Below is a small trained network, with its code and all its weights. Each question gives an input and a class and asks what happens when units are switched off, that is, made to give their printed mean instead of their output.

import numpy as np


def w(rows, s, z=0):
    codes = np.array(rows[::2]) - 128.0
    scale = np.full(codes.shape[1], s)
    scale[-1] = z or s
    return codes * scale


def f(y):
    return np.maximum(y, 0)


def log_softmax(a):
    a = a - a.max(-1, keepdims=True)
    return a - np.log(np.exp(a).sum(-1, keepdims=True))


def net(x, mask):
    res = np.array(x, float).reshape(1, 5) / 4 @ E
    y = f(res @ A[0][:, :-1].T + A[0][:, -1])
    res = res + np.where(mask, y, B[0][:, -1]) @ B[0][:, :-1]
    return log_softmax(res[-1] @ U[:, :-1].T + U[:, -1])


A, B = {}, {}
E = w([
[104,163,131,246,147,99,170,122],'x0',
[107,108,96,91,126,48,166,47],'x1',
[127,130,127,128,128,127,126,128],'x2',
[88,82,185,130,172,52,94,179],'x3',
[218,144,74,129,161,68,132,173],'x4',
],0.014)
A[0] = w([
[158,140,78,100,102,174,157,102,69],'n0',
[154,152,115,188,171,113,157,140,87],'n1',
[88,87,158,148,185,67,75,164,101],'n2',
[125,93,184,124,154,96,148,162,66],'n3',
[98,95,88,66,137,55,184,70,14],'n4',
[141,140,147,143,126,174,106,200,70],'n5',
[185,151,109,122,145,93,149,154,30],'n6',
[155,89,140,4,100,139,70,123,84],'n7',
[109,167,152,233,146,107,129,108,99],'n8',
[113,107,115,190,105,90,168,98,91],'n9',
[141,131,146,132,112,146,112,156,34],'n10',
[113,156,119,158,107,126,156,137,72],'n11',
[158,133,162,157,137,180,104,187,63],'n12',
[129,94,185,130,163,88,111,144,69],'n13',
[36,127,201,131,77,178,126,80,2],'n14',
[180,185,84,174,78,171,170,76,72],'n15',
[112,97,155,132,151,86,125,146,38],'n16',
[136,139,146,153,140,178,103,179,22],'n17',
[178,110,100,83,138,119,115,152,126],'n18',
[218,158,62,147,166,79,131,171,77],'n19',
],0.015,0.0044)
B[0] = w([
[209,187,134,93,73,168,88,175,186],'n0',
[61,88,78,161,173,176,76,164,185],'n1',
[213,159,134,28,45,208,114,140,223],'n2',
[170,144,101,76,78,166,116,134,180],'n3',
[180,212,178,170,204,6,166,24,209],'n4',
[134,195,151,135,190,66,154,38,193],'n5',
[81,86,157,152,90,146,144,102,177],'n6',
[90,117,28,199,240,126,70,254,249],'n7',
[106,113,28,129,212,123,82,231,211],'n8',
[100,140,104,153,236,89,125,166,178],'n9',
[116,166,134,143,153,119,164,103,150],'n10',
[137,132,93,140,148,118,112,178,154],'n11',
[188,166,143,168,176,26,176,54,196],'n12',
[188,142,147,39,96,204,146,144,187],'n13',
[12,21,174,175,28,145,163,97,230],'n14',
[220,177,152,9,59,166,102,180,210],'n15',
[191,153,155,105,85,149,115,143,173],'n16',
[134,159,157,131,176,58,152,68,181],'n17',
[29,72,123,178,123,168,169,147,188],'n18',
[29,20,191,176,26,136,152,69,228],'n19',
],0.0083,0.02)
U = w([
[106,103,70,127,204,127,115,210,253],'0',
[198,144,130,18,64,155,124,134,108],'1',
[62,38,149,136,65,129,139,75,52],'2',
[161,174,136,120,198,72,140,8,71],'3',
],0.013,0.0025)

Each question gives the input, the list of numbers given to net, and the class t.
The units are the neurons (one row each of A and B). Each row of codes is followed by its name. A weight is (code - 128) times the scale printed after its matrix; where a second scale follows, it is the last column's (A, B and U).
mask holds one flag per neuron, in row order. A switched-off neuron (its flag False) gives its mean, the last column of its row in B, instead of its output. The means were averaged over made-up inputs and are rounded, as every weight is.
A unit's drop is (log p(t) with every unit on - log p(t) with that unit switched off) / (log p(t) with every unit on - log p(t) with every unit switched off).
The circuit of an input: a set's keep is (log p(t) with only the set's units on - log p(t) with every unit switched off) / (log p(t) with every unit on - log p(t) with every unit switched off). Starting from the 12 units with the biggest drops (on a tie, the unit counted first), units are removed one at a time, each time the one whose removal leaves the highest keep (on an exact tie, the one counted first), for as long as the keep stays at least 0.8.
circuit, biggest first: the units of the circuit, biggest drop first
unit that matters most: the unit with the biggest drop
k most important neurons: the k neurons with the biggest drops, biggest first
drop of u: that unit's drop, to one decimal
input [2,-5,-2,-3,7], class 2: circuit, biggest first	[n19]
input [6,8,8,1,-5], class 3: 2 most important neurons	[n4; n7]
input [4,2,-5,-4,-2], class 0: 2 most important neurons	[n2; n9]
input [4,0,2,0,-4], class 0: 4 most important neurons	[n19; n8; n9; n6]
input [-8,-7,-1,1,-8], class 0: 3 most important neurons	[n7; n19; n6]
input [7,1,-6,7,-7], class 0: 2 most important neurons	[n8; n9]
input [7,3,4,-7,3], class 0: 3 most important neurons	[n9; n8; n1]
input [6,-3,4,-4,8], class 2: 2 most important neurons	[n19; n7]
input [1,-7,-1,5,3], class 3: 2 most important neurons	[n12; n5]
input [3,-8,4,6,7], class 3: 4 most important neurons	[n12; n5; n14; n17]
input [-6,-1,-3,-6,4], class 0: 3 most important neurons	[n7; n2; n18]
input [1,8,-5,-8,3], class 1: 4 most important neurons	[n15; n0; n12; n5]
input [-4,-6,4,8,4], class 1: drop of n2	0.4
input [-6,2,2,8,-1], class 1: unit that matters most	n2
input [5,-6,4,2,5], class 3: drop of n14	0.6
input [-2,2,-7,-3,8], class 2: drop of n19	0.0
